Here is a tiny trained network, its code and every weight. The questions are about switching its units off for an input and a class, where a switched-off unit gives its printed mean instead of its output.

import numpy as np


def w(rows, s, z=0):
    codes = np.array(rows[::2]) - 128.0
    scale = np.full(codes.shape[1], s)
    scale[-1] = z or s
    return codes * scale


def norm(h):
    return h / np.sqrt((h * h).mean(-1, keepdims=True) + 1e-5)


def f(y):
    return np.maximum(y, 0)


def log_softmax(a):
    a = a - a.max(-1, keepdims=True)
    return a - np.log(np.exp(a).sum(-1, keepdims=True))


def net(x, mask):
    res = np.array(x, float).reshape(1, 5) / 4 @ E
    u = 0
    for l in range(4):
        y = f(norm(res) @ A[l][:, :-1].T + A[l][:, -1])
        res = res + np.where(mask[u : u + 10], y, B[l][:, -1]) @ B[l][:, :-1]
        u += 10
    return log_softmax(norm(res)[-1] @ U[:, :-1].T + U[:, -1])


A, B = {}, {}
E = w([
[113,189,91,120,81,254,157,185,149,184,95],'x0',
[106,99,136,19,157,73,160,166,136,152,60],'x1',
[190,111,160,84,180,158,135,136,84,235,197],'x2',
[150,151,117,111,132,134,100,131,126,100,125],'x3',
[187,222,136,195,197,98,202,174,171,127,118],'x4',
],0.0093)
A[0] = w([
[118,100,78,171,34,81,101,101,218,36,40,112],'L0N1',
[128,165,164,179,170,152,59,115,82,185,175,151],'L0N2',
[62,140,40,128,90,186,130,159,149,161,132,56],'L0N3',
[89,111,178,124,104,218,134,148,80,99,79,98],'L0N4',
[222,72,121,79,116,140,107,145,64,179,164,120],'L0N5',
[45,138,133,185,52,170,2,60,77,153,130,179],'L0N6',
[57,126,71,158,94,135,122,161,168,106,121,115],'L0N7',
[121,93,178,48,142,151,160,153,115,106,72,59],'L0N8',
[125,179,137,115,105,171,116,196,140,177,148,34],'L0N9',
[110,156,197,130,98,125,142,109,125,131,119,2],'L0N10',
],0.007,0.0044)
B[0] = w([
[171,109,224,144,102,117,136,98,142,254,126,253],'L0N1',
[159,92,98,130,163,123,113,171,92,195,166,196],'L0N2',
[85,194,72,75,88,93,193,129,148,107,220,187],'L0N3',
[149,171,114,85,113,124,168,63,96,81,152,173],'L0N4',
[129,66,186,150,152,161,129,104,133,240,133,214],'L0N5',
[109,105,155,106,134,162,93,167,114,89,156,236],'L0N6',
[193,197,145,139,102,129,73,76,104,136,38,186],'L0N7',
[99,64,99,99,153,105,101,162,179,176,128,178],'L0N8',
[125,190,54,87,122,141,197,67,53,160,124,173],'L0N9',
[162,107,126,98,133,168,112,136,119,86,127,128],'L0N10',
],0.0078,0.0073)
A[1] = w([
[138,115,101,210,102,179,145,159,106,71,189,24],'L1N1',
[137,145,123,191,213,121,169,167,183,189,120,30],'L1N2',
[139,136,94,213,128,176,88,124,135,108,188,19],'L1N3',
[176,156,152,180,93,152,132,95,94,127,187,52],'L1N4',
[81,183,130,184,36,90,106,111,180,41,18,28],'L1N5',
[101,98,143,193,197,32,80,68,86,94,172,76],'L1N6',
[147,110,215,117,189,98,131,120,98,112,173,118],'L1N7',
[159,156,147,200,169,51,207,185,190,107,127,83],'L1N8',
[193,255,96,202,199,127,181,155,133,120,106,113],'L1N9',
[119,120,72,46,159,92,132,182,188,129,43,1],'L1N10',
],0.0082,0.0047)
B[1] = w([
[84,97,90,166,146,47,46,171,151,172,46,153],'L1N1',
[164,86,144,117,167,183,137,182,113,59,114,207],'L1N2',
[33,140,89,200,164,74,121,192,163,195,72,162],'L1N3',
[81,140,107,174,149,94,127,139,130,190,68,193],'L1N4',
[205,87,232,175,84,153,227,83,177,171,131,206],'L1N5',
[136,254,68,103,102,89,123,83,155,93,173,225],'L1N6',
[150,154,92,102,89,115,189,85,118,155,135,239],'L1N7',
[86,104,119,106,178,213,94,122,123,42,144,220],'L1N8',
[94,51,160,78,163,206,100,184,169,49,207,254],'L1N9',
[33,79,100,165,181,79,83,209,143,194,69,184],'L1N10',
],0.0086,0.0059)
A[2] = w([
[90,140,152,159,93,178,156,208,148,145,119,56],'L2N1',
[121,127,105,107,132,192,135,150,111,166,116,53],'L2N2',
[142,141,211,134,96,88,138,160,140,125,83,90],'L2N3',
[116,111,144,128,161,49,102,101,89,116,177,161],'L2N4',
[128,109,102,190,163,126,96,134,102,183,125,99],'L2N5',
[173,87,118,178,168,151,127,139,106,66,109,4],'L2N6',
[139,183,58,118,101,158,141,144,146,122,113,30],'L2N7',
[117,159,135,248,94,136,73,142,114,136,136,45],'L2N8',
[68,59,107,83,65,168,74,99,92,130,169,113],'L2N9',
[67,63,183,115,49,152,80,110,60,76,120,108],'L2N10',
],0.011,0.0046)
B[2] = w([
[91,145,73,92,95,88,127,39,65,88,161,204],'L2N1',
[177,144,56,193,84,80,144,41,80,88,141,210],'L2N2',
[131,93,128,202,87,93,140,122,195,190,118,192],'L2N3',
[89,175,50,208,68,138,159,111,113,51,110,216],'L2N4',
[116,131,194,113,170,110,65,134,99,156,67,189],'L2N5',
[108,83,178,54,160,230,77,182,117,105,144,151],'L2N6',
[125,180,76,114,43,123,141,108,75,107,173,156],'L2N7',
[49,2,74,150,161,50,87,188,118,204,2,179],'L2N8',
[152,124,116,123,234,206,155,228,160,8,162,253],'L2N9',
[128,174,211,138,242,213,169,194,226,7,122,200],'L2N10',
],0.0075,0.0072)
A[3] = w([
[98,217,25,111,42,172,150,70,134,164,115,31],'L3N1',
[113,130,100,199,139,94,45,89,110,119,173,142],'L3N2',
[121,81,197,178,87,138,143,64,169,137,24,95],'L3N3',
[59,131,105,119,201,48,101,170,112,185,46,120],'L3N4',
[224,106,199,163,160,150,147,47,105,198,146,64],'L3N5',
[250,142,172,92,161,151,101,132,1,243,185,84],'L3N6',
[126,154,66,137,86,9,111,2,109,65,184,78],'L3N7',
[106,186,99,131,64,164,158,160,85,158,121,5],'L3N8',
[83,119,92,62,149,35,121,178,129,170,37,3],'L3N9',
[169,108,238,166,41,135,174,114,99,123,63,42],'L3N10',
],0.0095,0.0048)
B[3] = w([
[144,198,79,52,130,58,175,71,63,74,142,204],'L3N1',
[90,95,84,57,122,86,149,165,90,193,36,185],'L3N2',
[187,128,185,99,119,73,97,126,121,225,175,226],'L3N3',
[68,97,85,217,107,124,84,150,68,169,131,225],'L3N4',
[196,107,208,161,62,53,106,107,221,125,90,205],'L3N5',
[150,150,218,180,56,50,120,87,231,128,102,254],'L3N6',
[151,244,46,30,74,215,211,86,55,109,137,205],'L3N7',
[130,170,69,80,139,138,121,40,55,78,100,160],'L3N8',
[88,70,71,180,128,158,33,144,57,195,64,195],'L3N9',
[190,161,140,191,98,37,138,105,171,143,136,190],'L3N10',
],0.011,0.0079)
U = w([
[222,151,236,190,53,50,142,64,217,195,126,253],'0',
[117,100,170,120,234,234,119,206,154,34,200,169],'1',
[124,253,30,55,73,120,211,42,35,96,138,33],'2',
[43,49,72,221,146,83,27,194,60,235,50,13],'3',
],0.015,0.0039)

Each question gives the input, the list of numbers given to net, and the class t.
The units are the neurons (one row each of A and B). Each row of codes is followed by its name. A weight is (code - 128) times the scale printed after its matrix; where a second scale follows, it is the last column's (A, B and U).
mask holds one flag per neuron, layer by layer. A switched-off neuron (its flag False) gives its mean, the last column of its row in B, instead of its output. The means were averaged over made-up inputs and are rounded, as every weight is.
A unit's drop is (log p(t) with every unit on - log p(t) with that unit switched off) / (log p(t) with every unit on - log p(t) with every unit switched off).
The circuit of an input: a set's keep is (log p(t) with only the set's units on - log p(t) with every unit switched off) / (log p(t) with every unit on - log p(t) with every unit switched off). Starting from the 12 units with the biggest drops (on a tie, the unit counted first), units are removed one at a time, each time the one whose removal leaves the highest keep (on an exact tie, the one counted first), for as long as the keep stays at least 0.8.
units of the circuit, in order: the units of the circuit, biggest drop first
k most important neurons: the k neurons with the biggest drops, biggest first
k most important neurons of layer l: the k neurons of layer l with the biggest drops, biggest first
drop of u: that unit's drop, to one decimal
input [0,-2,7,-7,-8], class 1: units of the circuit, in order => (L2N9)
input [3,-3,-2,2,-3], class 1: 2 most important neurons => (L0N6, L2N10)
input [3,-4,0,8,0], class 3: units of the circuit, in order => (L2N8, L1N3)
input [-4,-5,1,-2,-5], class 1: 2 most important neurons of layer 2 => (L2N9, L2N10)
input [4,7,7,-8,-7], class 0: 3 most important neurons => (L0N5, L1N9, L1N8)
input [-8,3,-7,4,2], class 2: 2 most important neurons of layer 3 => (L3N7, L3N6)
input [6,-8,-4,4,7], class 3: 2 most important neurons => (L1N3, L1N1)
input [-8,8,5,2,7], class 2: 4 most important neurons => (L1N6, L1N7, L2N4, L2N9)
input [3,-3,0,-6,-2], class 2: 2 most important neurons => (L0N3, L1N9)
input [-3,7,5,-5,-6], class 3: 2 most important neurons of layer 1 => (L1N9, L1N8)
input [-6,2,4,-8,0], class 2: 3 most important neurons => (L0N1, L2N4, L1N6)
input [-5,1,-4,-5,2], class 2: 2 most important neurons => (L1N6, L3N7)
input [7,-4,5,1,-3], class 2: 2 most important neurons => (L0N1, L0N3)
input [5,6,-4,-1,-2], class 3: 4 most important neurons => (L1N10, L0N8, L1N6, L3N9)
input [-2,4,-8,-1,-8], class 0: 3 most important neurons of layer 0 => (L0N1, L0N7, L0N2)
input [-4,-6,-4,6,-5], class 3: 3 most important neurons => (L2N8, L1N9, L1N4)
input [-8,5,-1,4,7], class 2: 3 most important neurons => (L1N6, L2N9, L1N7)
input [-1,-7,-6,-4,1], class 3: most important neuron => (L2N8)
input [-3,8,-7,6,4], class 3: 2 most important neurons of layer 3 => (L3N9, L3N4)
input [-7,5,-2,-3,7], class 1: 3 most important neurons of layer 1 => (L1N8, L1N2, L1N9)
input [1,6,2,-8,4], class 3: drop of L1N10 => 0.5
input [5,2,-7,4,-2], class 0: drop of L1N5 => 0.1
input [-8,-7,-1,-2,-3], class 2: drop of L1N6 => 2.1
